The symbols move the states like this.
w365 § w736
w365 % w785
w365 + w790
w194 § w616
w194 % w400
w194 + w790
w54 § w507
w54 % w882
w54 + w211
w342 § w843
w342 % w317
w342 + w91
w631 § w932
w631 % w194
w631 + w811
w553 § w357
w553 % w435
w553 + w206
w357 § w424
w357 % w206
w357 + w611
w794 § w918
w794 % w342
w794 + w736
w919 § w621
w919 % w916
w919 + w733
w397 § w317
w397 % w315
w397 + w821
w804 § w435
w804 % w976
w804 + w30
w414 § w572
w414 % w185
w414 + w466
w341 § w342
w341 % w785
w341 + w843
w10 § w341
w10 % w906
w10 + w127
w616 § w156
w616 % w384
w616 + w591
w524 § w199
w524 % w843
w524 + w995
w999 § w243
w999 % w631
w999 + w631
w185 § w466
w185 % w788
w185 + w298
w435 § w206
w435 % w435
w435 + w156
w918 § w344
w918 % w589
w918 + w495
w288 § w524
w288 % w466
w288 + w643
w265 § w919
w265 % w239
w265 + w916
w25 § w315
w25 % w10
w25 + w265
w582 § w194
w582 % w384
w582 + w400
w621 § w588
w621 % w733
w621 + w265
w495 § w794
w495 % w243
w495 + w376
w239 § w916
w239 % w811
w239 + w185
w199 § w239
w199 % w995
w199 + w30
w432 § w153
w432 % w790
w432 + w582
w611 § w553
w611 % w804
w611 + w346
w976 § w365
w976 % w153
w976 + w631
w514 § w495
w514 % w424
w514 + w365
w156 § w804
w156 % w637
w156 + w976
w30 § w524
w30 % w453
w30 + w211
w796 § w397
w796 % w25
w796 + w315
w906 § w919
w906 % w950
w906 + w25
w790 § w582
w790 % w514
w790 + w553
w400 § w736
w400 % w736
w400 + w514
w127 § w869
w127 % w794
w127 + w918
w588 § w376
w588 % w26
w588 + w924
w211 § w526
w211 % w507
w211 + w600
w298 § w811
w298 % w572
w298 + w983
w637 § w357
w637 % w643
w637 + w414
w153 § w631
w153 % w582
w153 + w194
w950 § w25
w950 % w843
w950 + w561
w983 § w788
w983 % w357
w983 + w611
w821 § w843
w821 % w588
w821 + w376
w916 § w733
w916 % w524
w916 + w199
w91 § w532
w91 % w796
w91 + w397
w344 § w127
w344 % w495
w344 + w794
w424 § w572
w424 % w611
w424 + w432
w532 § w342
w532 % w384
w532 + w317
w591 § w790
w591 % w869
w591 + w10
w995 § w882
w995 % w637
w995 + w453
w453 § w54
w453 % w414
w453 + w288
w843 § w843
w843 % w495
w843 + w619
w317 § w91
w317 % w906
w317 + w796
w206 § w611
w206 % w785
w206 + w424
w882 § w376
w882 % w621
w882 + w376
w600 § w882
w600 % w30
w600 + w561
w736 § w785
w736 % w616
w736 + w243
w376 § w619
w376 % w924
w376 + w918
w844 § w588
w844 % w950
w844 + w26
w507 § w600
w507 % w265
w507 + w414
w733 § w265
w733 % w199
w733 + w239
w643 § w239
w643 % w811
w643 + w185
w772 § w591
w772 % w127
w772 + w532
w788 § w298
w788 % w524
w788 + w572
w932 § w976
w932 % w432
w932 + w153
w26 § w924
w26 % w589
w26 + w526
w466 § w643
w466 % w298
w466 + w811
w315 § w243
w315 % w341
w315 + w950
w619 § w821
w619 % w844
w619 + w588
w243 § w365
w243 % w591
w243 + w785
w384 § w532
w384 % w365
w384 + w736
w589 § w495
w589 % w91
w589 + w532
w346 § w995
w346 % w298
w346 + w376
w811 § w185
w811 % w983
w811 + w788
w924 § w397
w924 % w526
w924 + w796
w526 § w54
w526 % w600
w526 + w643
w785 § w616
w785 % w10
w785 + w772
w572 § w983
w572 % w553
w572 + w514
w561 § w26
w561 % w619
w561 + w821
w869 § w906
w869 % w127
w869 + w344

The rows follow the links: the fewer symbols apart two states are, the more alike their rows tend to be.

Row, then state:
[ 266  -50  -34   46  261  -39 -119   66  104   85   41 -132 -139    8  109 -213  -82  149  139  231  -91   45 -167  155    7   43  -40   30 -127   -2 -182   44  -25  -88   39   55  -72    9   68 -118  -42   91  108  -56] -> w435
[-140 -155  -72  197 -228 -164    9   46  -70   15 -122 -112   99 -140  -83  231   15  -96   36   14  104  -36   70   47  195 -141  134  -32   25   47  158   18   16   84  151  105  146   59  -87  -79  -23  -88 -128   17] -> w619
[ 278  -68  -38  -48   83  -91  -97   90   51 -127  150 -166 -116 -128   35  -94 -138  -60 -104 -218  -65   43  -31  -91 -162   63  -64  132 -120 -156  228  -11   -5  -60  -21   31  -84  179   89  -80   63  184  -96  -44] -> w983
[-168  -65 -127  209  -66  -53  -31   31   88  148  -78  -39   19    2  -22  147  169 -136    6  131  255  -98  -10  128  305  -65  -24  -35  -27   16   69  -99    1    8  153   98  166  -17 -171  -70  -44 -152  -48  -68] -> w950
[ -42   55   66  -91 -155  140   51   78 -103 -223  -80  111  -86  126   46  -94   19  -20 -101   -7 -271  302  165  -60   46   -3   -6 -101   32  -68  -92   66   -2   -9 -171 -124   50    8  165  100   64  -71  168  -24] -> w453
[ 127   29  -64 -129  -84   21   15   46  -11 -220   57   58  -25  -42  -35  -73   28 -130 -242 -366 -141  146  154 -139  -83   82 -125   49  -59 -173  189  -51  -17  -42 -115  -87  -43  110  104   41   82   71  -11  -52] -> w466
[-153 -143  -86  209 -199 -167  -22   55  -53   24 -109 -102   82 -138  -64  240   32 -121   25   34  136  -29   54   64  240 -145  117  -36    6   70  149   16    8   85  155  117  140   57  -81  -46   -7 -137 -142    2] -> w844
[ 216   75  -37  -41   94 -100   34 -161  -81  143  -45  123  293 -120  -90   64  -24  122  224 -144  132   -3   -8   32   13   14   17   24  -28  214 -198  143 -131  161  -73  -45 -185  -62  -68   57  -26  -11    4  -30] -> w932
[-214 -143  -21  185 -277 -123   -4   96  -69   -4 -144  -61   71  -86  -52  203   42 -130   41   61   75   65  132   37  258 -203  122  -55   -6   54  105    8   -3   86   68   66  155   47  -49  -38  -44 -131  -80   18] -> w26
[ 152   48  -94  -94  -60   10    1   49   -4 -205   44   35  -15  -68  -44  -57   14 -119 -217 -376  -83   83  109 -170 -103  103  -91   25  -79 -155  237  -54  -18  -26  -73  -68  -37  142  113   45  126   63  -13  -73] -> w185
[ -56 -216   48 -152  -75 -105   92  -17   30   25  -64  -93  174   23  -85  -26  152  159  -81  -15 -128 -275  101   15 -198  -86  -32  -16   67  -61  -38   17  259 -182   30   60  -14  -82   33 -125 -201  107  -74  136] -> w794
[ 183 -163  -92   31  -38 -154  -81  145  -25 -185   46 -225  -81 -162   -7  -40 -121  -26 -101 -144 -197   40   37  -64  -61  -10   32   56  -75 -154  243   33   56  -55   88   76   -5  213  128 -136   51  103  -61    2] -> w346
[-170 -125  -77  207 -226 -159  -12   43  -88    3 -119  -98   99 -150  -74  249   -5  -98   51   22   94  -34   64   37  224 -131  132  -39   40   57  157   31    6   96  165  113  150   66  -73  -54    7 -140  -98   25] -> w588
[ 211   83  -45  -64   92 -118   22 -152  -76  130  -38  154  333 -125 -102   65   11  103  189 -222  126   -6    8   25    8   28    7    9  -39  190 -129  150 -116  153  -93  -72 -184  -59  -50   59  -37    0  -11  -49] -> w631
[ -16   60  -31  -17  -98   85   22   83 -108 -288 -123   36  -73  100   23 -122  -57  -28  -83  -37 -334  208  120  -66   54   89   70 -162  111  -74   57   90   53   -7  -31  -56   58   42  179   89  146 -148  206   -5] -> w995

Each walk starts at a row. The symbols on each line, taken left to right, move it on to the next state.
Answer with the state's row; about right is enough.
[-186  140 -171  170   20   19    5  -77  -57  -49 -110   50   24  -15  -51  120  -37  -13    6  104   41 -120  -52  -23  125  143  145 -172  201   60  149   58   25   74  235  104  122   23 -113   64  202 -257  102    5]
§ § % % % + § +	[-194  -25  106   39 -270   63   33  107 -141 -142 -147   97  -23   94   28   18   30  -70  -26   66 -179  302  181    2  176 -140   83 -107   40    5  -73   48  -17   61 -139  -96  115   -5  105   94   13 -135  111  -10]
+ % § + §	[ 220   22 -109 -106  -24  -37   -3   14    5 -172   51   21   68 -144  -60  -38    5  -95 -165 -422  -40   36   96 -134  -89  101  -90   72  -62 -126  253  -40  -39   26  -63  -45  -80  141   89   33  118   65  -63  -88]
[ 290  -15   -5  -84  105   48  -58  146   27 -176   52  -47 -173   45   90 -254  -69   41  -51  -71 -283  228    5  -14  -49   80  -90   22 -113 -111  -34   42  -13  -79  -97  -62  -66   89  204  -20   43   84  143  -81]
% § § % § % + +	[  43   74  -14 -134 -111  108   26   56  -39 -252  -14  117  -31   45   -5 -102   30  -95 -220 -248 -220  234  181 -144   -8   60  -95  -49   -6 -143   87  -24  -11  -37 -157 -111    5   59  130   99   99  -33  103  -65]
% + + § § + §	[ 175  -31  -82  -96  -23  -40  -38   72   10 -175   97  -80  -33 -121  -13  -54  -56 -105 -186 -322  -81   61   55 -114 -121   55  -73   85  -93 -161  258  -47    2  -48  -23  -32  -59  181   93  -28   78  141 -105  -48]
[  92   44  -47 -124  -82   58   33   76  -44 -246   16  104    0   -8  -28  -84   24 -119 -225 -345 -162  178  159 -137  -33   87  -98  -10  -13 -136  173  -23  -19   -8 -131  -99  -13  103  135   85  111   -7   55  -89]
% + % %	[-195 -176  -92  175 -157 -138  -33   51   57  104 -107  -90   84  -79  -73  170  137 -163  -27   33  191 -116   42  103  241 -134   41  -15  -36  -17  143  -73   67  -21  142  122  189   23 -126  -99  -83 -106 -129    4]
+ % % + +	[-175 -159  -76  220 -217 -171  -16   56  -43   35 -113 -111   60 -132  -60  216   56 -132   43   41  122  -35   63   60  251 -173   91    1  -11   43  146  -32    4   72  126  102  159   46 -105  -65  -39 -123  -95    1]
[   3  229 -189    1   92  108   18  -70    3 -166  -38  137    8   13  -33  -11   -6  -51 -134 -161  -53  -76   -6 -130   -2  265   10 -122  144  -60  231  -36    3   48  105   25   38   62   -9  122  250 -175  124  -77]
§ § + § % § % §	[-238  -44   16   98 -274  -12   29   50 -181 -178 -191   19   32   25   -9   73  -22  -10  -16  102 -200  143  132  -15  174 -127  165 -161  144   35   16  103   59   80   26    9  101   10   62   70   70 -207  121   60]
+ % % § § % § +	[-110  242 -182   92  137  107   13 -103   -3  -75  -86  102   -2   40  -33   22  -27   12  -30   43   29 -153 -107  -31   66  250   85 -154  211   22  124    3   28   50  207   59   67    2  -81  113  241 -240  149  -16]
[ -78  240 -154   35   68  145   31  -50  -56 -170 -105  129  -30   81  -23  -46  -42   -3  -71   34 -108  -18  -20  -81   55  228   63 -192  185  -10   96   34   20   27  110   12   74    3    8  133  238 -233  225  -34]
+ § + + %	[  85   25   43 -142 -108   76   10  107  -52 -250    7   49  -99   20   24 -136  -17  -94 -192 -205 -226  246  149 -112  -55   20  -69    3  -31 -150   97   -8  -21  -46 -169 -123  -15   94  190   67   81   45   74  -64]
§ + % % + +	[-145 -206  -61  130 -263 -202   32   87 -110  -62 -160 -129  146 -136 -103  175   23  -36    5  -19  -37  -43  122   36  146 -175  161  -52   43   20  158   58  114   31  149  122  139   48  -22  -86  -26  -96  -92   56]
[ -25 -260  -16  -87 -110 -160   94   10    1   -3  -83  -92  212  -27 -112   20  146  134  -65  -48 -154 -276  115   49 -107  -86   -4  -16   50  -40    2   61  273 -155   79   91  -12  -57   21 -123 -187   59  -61  123]
% § + % + %	[-139   72  -97   92  125  109  -15  -23  175  158    0   74  -82  121   30   12  184  -78  -41  195  230  -80  -76  126  208  102 -131  -50  -29  -13  -42 -134  -13  -66   86   62  163  -84 -175    8   -2 -118   68  -65]
% + § § §	[-113  218 -178  103  138   91   18  -93   16  -17  -65   88  -22   48  -31   33   -2   10  -35  101   57 -183 -105  -16   97  237   54 -147  187   22  113  -28   22   45  227   86   89  -15 -121   91  207 -242  129  -22]
[ 266   38  -23  -31  171  -83    1 -126  -28  157  -54   95  251  -54  -47  -38  -21  153  263  -48   68   13  -48   96   23   25    0   16  -82  216 -259  133 -116  112  -92  -56 -179  -76   -4   35  -63   12   51  -46]
§ + % § % % % %	[   1 -177  -12 -137    6  -93   99  -37   72   42  -64  -71  173   55  -75  -70  177  186  -78  -30 -159 -290   54   63 -154  -20  -62  -46   76  -69  -70   19  287 -184   66   75  -34 -107   45 -106 -198   51   -9  116]
% + § + § %	[  18 -157  -28 -126   27  -91   81  -27   77   42  -60  -46  194   77  -72  -89  187  175  -55   23 -131 -317   46   73 -144   20  -48  -52   74  -54  -89   47  268 -211   70   70   -8 -107   26 -110 -174   35    0   88]
[-116   21 -118   47  171   66    2  -45  197  133  -41   67   -3  138    7  -53  218   -5  -55  172  162 -204  -79  156  154  118 -146  -64   26  -21  -44 -124   62 -110  138   72  125 -132 -159  -15  -44 -132   65  -26]
% % + % § % + §	[-165   20  100  -14 -195  108   43   96 -142 -163 -121  115  -58  138   54  -37    7  -17  -17   79 -224  295  148   -2  124  -94   65 -125   77   -6 -114   69    0   42 -141 -111   54  -41  115  113   27 -123  157   28]
+ % % § § % § +	[ -99  239 -169   59  129  115   12 -101  -14  -91  -59  101  -10   61  -16    0  -14   -4  -54   12   -7 -117  -97  -56   46  279   66 -162  208    7  142   19   10   43  203   36   57   -5  -85  121  250 -226  156  -35]
[-186    2   78   30 -229   66   39   85 -137 -161 -161   83  -52  131   28   -2   22  -22   18  115 -198  274  144   -2  162 -104   97 -117   88   22 -120   77   -4   63 -100  -63  100  -43  109  105   39 -153  147   13]
% % § § % % § %	[ -39  154 -125   -2  -16  127    5   21  -45 -266  -98  119  -43   82   -3 -100   15  -65 -157 -122 -193   88   76 -105   61  193   34 -158  120  -93  147    5   20    5   34  -33   90   40   92  132  225 -209  178  -65]
+ § % + + § §	[-132  224 -149   97  130  133   18  -90    0  -65  -88  119  -33   86   -8   17   -6  -12  -33   83   17 -108  -66  -26  110  233   67 -166  197   40  113   -4   20   47  196   50   88  -17  -92  100  227 -257  155  -27]
